Each row is followed by its class.
[  0  19  -7  -1  -3   1  -7  -3  -1   0   8   9  -4  -4  -1   7  -1 -12
 -10   3   0   4   2  -1  -1  11  -5   2  -6  -4   3  -3   1 -12   0  -3
 -30   6  -3   1   2   7  -3  41   7   5  -8   1   0  -2  -2   0   3   1
  -5   2   0   2   8   6   3  -5  -9  -2   8   4   0  18  12   5  -2   6
  -4   1  -4   0   0  -6   0] => W
[  6   9   6 -15   3  -1  -2   0   1  -2   8   2  -4 -14  -1   5   0  -4
  38  -2   2   3  -7 -10  -2   6  -1   3  -1   0   6   2   4  -9   6  -6
 -16   5   1  -1   1   2  -5  29  21  11  -9   3   0  -6  -4  -1   8  -7
   2  -8   1   3  11   5   0  -6   1  -2   4  13  -3  13   0 -18  -4   7
  -1  -1  -1   1  15  -5 -19] => X
[  7   6   9 -10   0   1  -9   2   6  -4  -3  -5   0   3  -6   9  -4  -2
   7   2  -4  -3   8   1  -3   4   0  -3  -2   1   5  13   0 -11   1  -8
 -17  19 -11   5  -4   2  -8  41  12   0  -4   4   0  -3   0  -1  -2  -5
   6   2   3   0  17   3  -4   3  -8  -1   2   2  -2  11   3  -8  -1  -4
   0  -5   0  -4   3 -10 -17] => W
[ -1  -9   5  -6   4   2  11   1  -3  -4   7   4   2  -6  -2  17   3   0
  41  -2   2  -8   0   6  -4  -1  -5   2  -1  -1  -5  -7  -1  -1   1  -2
   5   9  11   1  -7   1 -11 -20  18   5  -5  10  -2  -1  -2  -3   7  -8
   9  -2   2   7  11  -1  -1  -1  13  -6   8   3   0  12   8 -39  -4  10
   0  -1  -3   1   1  -1  -6] => X
[ -2  -2  -5   0   6  -3   2   8  -3  -1   3   1   0  -1  -2   7   7   2
  41  -4   3   5  -4   1  -1  -1  -2   0  -1   6  -8  -2  -3   6   1  -5
  -4   4   2  -3  -4  -3  -6 -32  16   4  -1   8   1  -1   4   0   2   1
  10  -4   0  -7   4   2   0  -5   7   2   3   2  -1   3   1 -29  -1   9
  -4   4   2   1 -11   1  -1] => X
[  5  24  -5  -2  -1   0 -25   0   5   0   0  -2  -2  -1  -3   2  -3  -6
 -28  -1   0   0   6  -3  -2   9  -5  -1   6  -6   2  17   9 -12  -1  -1
 -26   1  -3   1   3  10  -4  41  -7   2  -5  -3   1  -5   1  -3  -3  -4
   0 -11   0   4   6   0  -2   2  -6  10   6  -3  -3  10   7  11  -3   0
  -6  -3   0 -21  -1  -7  -5] => W
[  4  14  -3   1   3   3 -10  -1   0  -2  11   4  -2  -2   4   1  -8  -8
 -15  13   0   0  -1   0   2   2  -4  -1  -2  -4   6  -2   5  -9   2  -3
 -15   4  -2  -3   7   4  -4  26   4   4  -4  -4   0  -2  -1  -2   2  -4
  -1   7  -3  -2   0   3  -2  -2  -5   2   6  -1   5  12   4   7   1   1
   2   0   0  -3  -1   1  -4] => W
[ -7  -6   5  -4  -2   2  18   5   6  -2 -17  -8   8   5   4   2  -3   4
 -37   3  -5   0  12   3  -4  -4  -5   0   1   4  -2 -15  -3   0   0   8
   2  -7  -8   0  -1 -10   5   5  -4 -12   9  -5   1   0   1  -1  -5  10
  -3   3  -4   5   4   1  -4  -6   2   5 -12  -6   3   7 -18  20   2 -14
  -2  -7   6  -2  23  -3   1] => W
[  2   7   4  -4   1  -3   1   2   3  -3   3   0  -2   3   0   7  -1  -1
  17   3  -1  -1   2   1  -1  -1  -3  -1  -2  -1   4  -5   0  -2   1  -6
 -12   4  -2   1   1  -1  -5  27   9   5  -5   1  -2   2   0  -3   1  16
   3   0   4   2  11   5   1  -2  -7   0   7   4 -28   9   6 -10   2   5
   0  -1  -1   0   0  -6 -10] => W
[ -2  -7  29   1   0  -1   8   2  -2  -1  -4   1   1  -1  -1  -5  -1   6
  -7  -4   1  -3  -2   2   4   0   7   2  -1   1   0   0  -2   8   0   4
  17  -2   8  -4   0  -2   5 -26  -4  -5   4  -2   3  -1  -1  -2   0   2
  -3   0  -3   1  -7  -5  -1   0   2   2  -4   5   1  -4  -9   5   0  -5
   0  -3  -2 -19   0   4   5] => W
[  4   4   5  -9  -1   3   7   8   2  -4   8   2   1   0   4  10   0   1
  41  -3  -2  -2  -3   2  -1   3  -3  -2  -5   2  10  -5   3  -9   4  -8
 -19  10   2  -1  -1   1  -8  18  25  13  -6   7  -3  -2  -6  -5   6  -4
  10   0   1   3  12   4   0  -5  -2  -7  12   5  -1  20  11 -23  -5  11
  -3  -1   0   1   4  -6 -11] => X
[  1  -8   3  13  -1   0   8   5  -2   4 -11   0   4   1   0  -3   0   5
   1   1   4   0   3   2   0 -11   2  -1   3   8  -8  -8  -9   7   0   6
  15  -8  -4  -4  -5  -8   5 -41  -8 -10   8  -4  -1   0   0   2  -5  10
   0  -1  -4   3   1  -3  -2  -2  17   3 -10  -2   2 -13 -14   5  -1  -6
   5   3  -5  -3   2   2  12] => W
[ -6  -8 -16   1   3   1   3   4  -3   2  -3  -1   1  -1   2   4  -5  -3
  39  -2   0   0   6  -3  -7  -2   6  -1  -6  14 -10  -1  -6   3   3  -1
   0  -8   1  -1  -5  -6  -1 -19   1  -1   3   8  -1  -5  -1  -3   1   3
  -1  -5   1   3   7  -2   1  -3   4   0   2  -4   2 -10  -4 -10   2   4
   4   6  -1  -1  -1   1  -3] => X
[  4   0   3  -8   1   1   2   2   1  -2   6   1  -1   1  -5   9   3   5
  41  -1  -1   3  -3   3  -4   1  -2  -2  -3   5   3  -3 -13  -5   4  -5
  -9   9   4  -1   0   3  -9  12  23  13  -9   8  -2  -1  -2  -4   6  -3
  20  -6  -9   3  12   1   3  -3   2  -4   7   5  -2  14  11 -30  -2  11
   2   0   0  -4   1  -4 -11] => X
[ -5  -1   4  -2   4   1  14   2   4   5  -3   0   3   6   7  -7  -6   4
 -29   5  -7  -3   8   3   4  -2   3   3  -1  -5   9  -6  -6 -20  -2   5
   5  -4   2  -6  -2 -11   1   6 -15  -5   7  -3  -1   0   6  -3  -3   1
  -2  -2  -1   1  -9   2  -1  -2  -6   0  -4  -2   2 -12 -14  19  -2  -9
   5  -1   0  -2   2 -12  -8] => W
[ -3  -5  -1   1  -3  -6   5   1  -5   1   4   0  -5  -5  -3   9   5   2
  41   1   5  -1  -8   4  -2  -6  -5   1   0   9  -2  -5   0   1   3 -11
   1  -3   1   1  -2  -1  -5 -27  23  11  -5  10   0   1  -2  -1   7   3
   7  -3  -1   0   3   0   1  -2   6  -4   8   6   2   3   8 -34   0   9
   2   5   4  -1   3  -1  -5] => X
[  1  -6   0   1   1   1   0   3   2   1  -7  -5  -5   6   0  -2   1   7
  -5   0   2  -3  -7   2  -2  -5   1  -5  -2  -1   0   0  -5   6  -4   3
  10  -7  -1   3   5 -10  -2 -15 -12 -11   8   0   0   0   3  -3  -3   7
  -1  -1  -2   1  -2  -2  -3   1  11   1  -3   0   2 -15 -10   7   3  -1
 -10   5  -3 -19   2   7  -2] => W
[ -5 -19  -5   2   4  -4   9  11  -3  -1  -6   4  -2   2  -1   7   1   2
  41  -5   5   2  -4   4  -3  -3  -3  -2  -7   5  -5  -2  -1   0  -1   3
  -4  -8   0  -5  -6  -5  -1 -23   7   5 -13   0   2  -9  -2  -5   4   2
   8  -4   3   4   3  -3   3  -1   9  -1  -2   2   3 -10  -5 -21   0   6
   2   3  -5   0  -1   2  -3] => X
[ -4   1   5   1   6  -5   0   2  -1   0  11  -2   3  -8  -1  13   2  -5
  41   5   3   0  -6   0  -8   1  -3   2  -3   7  -2  -3   6  -5   6  -8
  -7   6   0  -1  -6   1  -7  -5  23  10  -6  10  -1  -4  -1  -3   7  -3
  12  -5   3   3   3  -1   2   1   5  -3  12   7   0  11  16 -32  -4  11
   0   1   1  -1   0   1 -10] => X
[ -1  -3  -8   1   0  -3   2   1  -4  -4  -5   2  -2  -5  -4   1   2  -5
   8  -2  -1   2   1   1  -5  -3   7  -2   0   0  -1  -5   0  -1  -1   1
   4   1  -5  -3  -6  -6  -1  -6  -2  -3  -2   1  -5   1   7  -2   1   1
   1   4  -1  -4   4   0  -2  -1   3  -1  -3  -3   0  -2  -4 -11   1   0
   6   1  -1  -5   0  -2   0] => X

Each row is followed by its class. Each block has new classes.
[  2  -6   3  -2  -1  -1  -1  -5   0   3  -1   4  -1   4   2   2   4   1
  -5 -16  15  -3  -4 -13   0 -13  10  12   2   1   3   4 -10  -1   0   0
  -3   5  -1  -5  -6   0   0  -3  -2   8  -2  -6   3  -2   1  -4   0 -13
  -1   0  -2   0   1  -2   7   2   5  -5  -5   4   4  -3   0  -1   3 -10
  -2  -4  -3  -1   0   0   1] => <55>
[  3   3   3   0  -1  -5   5   2  -4   0   1  -1  -2  -1  -2   3  -1   2
   4   1  -2  -2   3   2  -5 -15  -4  18   0  -3  -2   2   0  -2   0  -6
  -1 -11   0   1   8  -4   3  -2   2   3  -8   4   6  -3   6   5  -5  -3
   5  12   3 -12  -6   2   0  -2   1  -2   0  -2  12   3  -2   0  -2 -14
  -4  -3   5  -1   4   0  -2] => <58>
[  7   1   2   5   2   5   2  -9  -8  -1   0   2  -2   1   3   2   0   3
   0 -13   9  -3   2 -13   1  -8   9   8  -5   3  -2   9 -13   1   0   3
  -2   1  -3  -4 -11   5   1  -3  -3   0  -1  -6   5   1  -2  -6  11  -6
  -1 -11   1   4   2   2   5  14  -2  -3  -1   0  -1  -7   2  -4   1   3
   0  -5  -5   0   1   0   1] => <55>
[  9  -1   2  -2   0   2   1   2 -10   0  -4   2   1   1  -5   5   3   0
   5  -8  -1   0   7  -3   7  -5  -1   9  -5  -5  -4   4  -6   4  -1  -4
  -6   7  -2   6   0  -2   2   6  -3   4  -4  -3   3   5   4   1  -1   1
   2  -7  -4   1   3  -3  -1   5  -8   2  -1  -4   5  -5   0   3  -1   1
  12  -6   2  -1   8   2   2] => <58>
[ 22   1   3   4   2   1   1   3 -13  -4   1  -3   0   0  -5   6   1  -1
   7   1  -6  -3   5  -5  -2   0  -5  19  -3  -4  -5   3  -3   2  -6  -6
   1  -4   2  -4   5   0   4   1  -4   0  -5   2   4   4   8   5   1   9
   3   1  -1  -3   3  -1  -3   0  -4   0   0  -4  12   1   2  -6  -2  -1
   3  -4  -3  -3   7  -1  -2] => <58>
[  5  -4   1  -8   1   7   1  -3  -2   1  -2   9  -4   3  -2   6   1   4
   2  -7  -1  -3   0 -17   1 -13   4  13   2  -2  -1   8 -13   2  -3   0
  -3   2   1   0  -6  -2   5   1  -3   4   0   1   5   3  -1  -2   1   1
   1   0  -2   8   8  -4   0   3  -6   0  -1   0   8 -10   2  -1   0  -2
  -4  -1  -4   1   5   1   0] => <55>
[ 3 -1  2 -3 -2  2  0 -3  0  2  0  4 -3  2 -4  2 -1  2  1 -5  7 -2  0 -5
 -3 -7 -4 11 -2 -2 -1  5 -8  1  1 -1 -4  8  0  3 -5 -3  2 -4 -3  4  4 -1
  0  1  1 -8 -1 -2  2  3  1  3 -1 -1  1  0  8 -2  1  0  5 -4 -5  0 -4 -6
  1  0 -5  2  2  0 -1] => <55>
[ 14  -2   0  -2   0   9  -4   0  -4   4  -4   6  -2   4  -5   5   4   2
   1 -13   9  -6  -1 -12   2 -11   6   8   0  -1  -1   9 -16   5  -1   0
  -3  -2   1   1  -6  -4  -1  -1  -2   3   3  -6   4   2   0  -2   2   1
   0 -11  -2  16   8  -1   0   7  -9   2  -1  -3   1  -9   2  -2   2   5
  -5  -3  -1   3   6  -1   1] => <55>
[  9  15   5  13   4   1   2   2 -15  -6   3  -1   3  -1   0  -3  -2  -2
   2   3  -4  -3   5  11  -1  -2  -2   1  -7   1  -1  -1   2  -2  -8   0
   0  -7   1  -8  -5   1   2  -7  -3  -5 -11  -6   6  -1   5   4  11   4
   0   2   3 -13   0  -6  -2  10  -5  -2  -2  -3  -2   4   7  -1  -3   7
   1  -5   5   7   4   1  -1] => <58>
[ 11  -2   0   0  -6   7   0  -4  -5   2  -1   5  -6   7   1  10   3   2
  -4 -11   8  -4   3 -18  -2 -12  12  21  -2   0  -1  11 -13   5   2  -2
   0   7   3   1  -4   0  -2  -4  -7   0   0  -1   4   4   0  -2   1   1
  -1  -8  -2   7   6  -2   4   7  -3  -4  -6  -1   5  -7   3  -1   3   2
   0   0 -10   1  12  -2  -2] => <55>
[ 11   0   4   2   4   4   3   0  -5   3   1   4   0   4  -2   2   3   3
  -1  -7   8  -2   1 -10  -2 -13   3  15  -3  -2  -1   8 -10   0  -3  -1
  -2   0  -2  -1  -7  -2   4  -3  -6   3   0  -4   3   0   3  -1   6  -1
  -2  -3   2   2   1  -4   5   6  -2  -4   1  -5   5  -3   3  -4   2  -6
  -2  -5  -2   1   6   1   0] => <55>
[  4   5   2   8   1  -2  -1   0  -3   2   3   2  15   2  -1   1   0   1
   3  -1  -1   1   4   0   0  -2   3   3  -1   1  -3   1   0   0  -2  -4
  -1  -3  -2  -4  -2  -1  -2  -5   0  -3  -6   0   4   1   6   5   2   2
   4   7   4 -13  -3  -2   2  -2   3  -7   2  -1   5   2   3  -1   1  -4
  -6  -2   5   0   9   0  -2] => <58>
[ 14  11   5  10   4   4  -1  -1 -12  -5   2   2  -1   3  -5   6  -1   1
   8   6  -4   0   4   4  -1  -8  -6  14  -4   1  -3   1  -5   0  -4  -2
   2  -6  -1  -6  -3   1   3  -6  -6  -5  -7  -1   2   5   9   2   9   8
  -1  -8   4  -6   3  -1  -1  10  -3  -3  -3  -1   9   0   8  -1   3   4
   1  -6   1   0  10  -1  -4] => <58>
